Below is a small trained network, with its code and all its weights. Each question gives an input and a class and asks what happens when units are switched off, that is, made to give their printed mean instead of their output.

import numpy as np


def w(rows, s, z=0):
    codes = np.array(rows[::2]) - 128.0
    scale = np.full(codes.shape[1], s)
    scale[-1] = z or s
    return codes * scale


def f(y):
    return np.maximum(y, 0)


def log_softmax(a):
    a = a - a.max(-1, keepdims=True)
    return a - np.log(np.exp(a).sum(-1, keepdims=True))


def net(x, mask):
    res = np.array(x, float).reshape(1, 6) / 4 @ E
    y = f(res @ A[0][:, :-1].T + A[0][:, -1])
    res = res + np.where(mask, y, B[0][:, -1]) @ B[0][:, :-1]
    return log_softmax(res[-1] @ U[:, :-1].T + U[:, -1])


A, B = {}, {}
E = w([
[127,127,131,126],'x0',
[152,203,165,4],'x1',
[208,26,66,65],'x2',
[131,128,131,130],'x3',
[187,125,255,139],'x4',
[123,126,130,122],'x5',
],0.0091)
A[0] = w([
[62,187,187,178,97],'N1',
[161,77,249,178,97],'N2',
[156,150,122,100,255],'N3',
[80,125,176,134,120],'N4',
[117,56,102,159,133],'N5',
[197,50,121,111,76],'N6',
[67,177,98,131,102],'N7',
[201,117,112,121,173],'N8',
[139,140,88,129,84],'N9',
[95,112,113,158,71],'N10',
[153,134,118,127,242],'N11',
[159,129,141,66,124],'N12',
[65,163,95,128,136],'N13',
[121,106,178,116,106],'N14',
[128,81,164,187,109],'N15',
[134,143,176,139,184],'N16',
[134,140,148,87,92],'N17',
[80,122,90,125,96],'N18',
[86,162,75,135,92],'N19',
[112,167,156,87,194],'N20',
[99,42,141,169,92],'N21',
[205,143,154,156,109],'N22',
[113,99,190,138,146],'N23',
[180,126,201,164,143],'N24',
[166,72,92,93,56],'N25',
[81,63,167,156,99],'N26',
[81,127,149,126,238],'N27',
[187,143,141,143,67],'N28',
[176,152,140,152,112],'N29',
],0.015,0.0069)
B[0] = w([
[69,65,255,109,234],'N1',
[112,155,43,89,247],'N2',
[135,132,88,213,226],'N3',
[126,76,182,122,173],'N4',
[165,169,109,154,206],'N5',
[81,89,226,106,222],'N6',
[106,98,121,89,181],'N7',
[109,73,186,182,210],'N8',
[100,150,136,91,144],'N9',
[138,157,136,103,156],'N10',
[173,105,135,204,203],'N11',
[150,186,164,188,211],'N12',
[115,83,79,114,185],'N13',
[163,168,83,93,166],'N14',
[156,220,136,161,191],'N15',
[127,83,93,130,203],'N16',
[163,197,123,124,173],'N17',
[150,160,55,49,163],'N18',
[130,140,109,106,172],'N19',
[173,150,145,204,221],'N20',
[159,190,206,127,194],'N21',
[72,114,3,55,182],'N22',
[145,92,57,95,186],'N23',
[130,106,55,82,225],'N24',
[101,109,193,69,198],'N25',
[189,201,156,136,173],'N26',
[139,79,127,194,199],'N27',
[113,142,139,82,151],'N28',
[123,127,95,105,156],'N29',
],0.0072,0.011)
U = w([
[113,51,182,81,90],'0',
[136,136,37,44,94],'1',
[164,102,94,176,255],'2',
[165,249,143,134,68],'3',
],0.014,0.006)

Each question gives the input, the list of numbers given to net, and the class t.
The units are the neurons (one row each of A and B). Each row of codes is followed by its name. A weight is (code - 128) times the scale printed after its matrix; where a second scale follows, it is the last column's (A, B and U).
mask holds one flag per neuron, in row order. A switched-off neuron (its flag False) gives its mean, the last column of its row in B, instead of its output. The means were averaged over made-up inputs and are rounded, as every weight is.
A unit's drop is (log p(t) with every unit on - log p(t) with that unit switched off) / (log p(t) with every unit on - log p(t) with every unit switched off).
The circuit of an input: a set's keep is (log p(t) with only the set's units on - log p(t) with every unit switched off) / (log p(t) with every unit on - log p(t) with every unit switched off). Starting from the 12 units with the biggest drops (on a tie, the unit counted first), units are removed one at a time, each time the one whose removal leaves the highest keep (on an exact tie, the one counted first), for as long as the keep stays at least 0.8.
circuit, biggest first: the units of the circuit, biggest drop first
unit that matters most: the unit with the biggest drop
top k neurons: the k neurons with the biggest drops, biggest first
drop when u is switched off: that unit's drop, to one decimal
input [-7,5,6,1,8,-3], class 1: circuit, biggest first	N22
input [-8,5,6,8,-5,3], class 0: circuit, biggest first	N25, N2
input [1,-1,6,3,8,-3], class 1: top 4 neurons	N2, N22, N1, N24
input [3,-8,6,3,1,2], class 3: circuit, biggest first	N21, N15, N26
input [0,5,8,0,-7,5], class 0: circuit, biggest first	N25, N6
input [0,-5,1,-6,4,4], class 3: circuit, biggest first	N15, N21
input [2,1,-3,7,-1,-1], class 0: circuit, biggest first	N5, N15
input [3,-2,5,-7,0,2], class 0: top 3 neurons	N6, N25, N20
input [-7,7,0,7,-4,-7], class 2: circuit, biggest first	N3, N2
input [-7,7,-3,3,6,-7], class 2: top 2 neurons	N20, N16
input [-3,-7,-6,3,-6,2], class 3: top 2 neurons	N21, N26
input [-6,4,6,1,-2,-6], class 0: top 2 neurons	N25, N6
input [-4,6,3,8,1,-1], class 3: top 2 neurons	N12, N17
input [-8,7,4,-7,1,6], class 3: unit that matters most	N12
input [4,-1,-5,-2,-7,3], class 1: top 3 neurons	N18, N6, N8
input [5,5,3,-5,6,-3], class 1: top 3 neurons	N22, N24, N2
input [5,5,7,4,0,6], class 0: top 2 neurons	N6, N25
input [-1,4,-5,-5,6,5], class 1: top 2 neurons	N2, N24
input [4,6,3,-4,1,1], class 3: top 2 neurons	N12, N17
input [6,4,-8,6,-5,-3], class 0: top neuron	N1
input [-5,4,-5,5,6,7], class 2: top 2 neurons	N20, N6
input [2,-6,8,0,1,2], class 0: top 2 neurons	N6, N25
input [-4,-8,-4,2,6,3], class 3: drop when N15 is switched off	0.8
input [-5,6,-3,4,7,4], class 1: drop when N2 is switched off	0.2
input [-5,-8,-5,8,0,-1], class 3: drop when N15 is switched off	0.3
input [-5,4,1,8,7,-3], class 1: drop when N22 is switched off	0.1
input [-6,8,6,4,1,-4], class 3: circuit, biggest first	N12
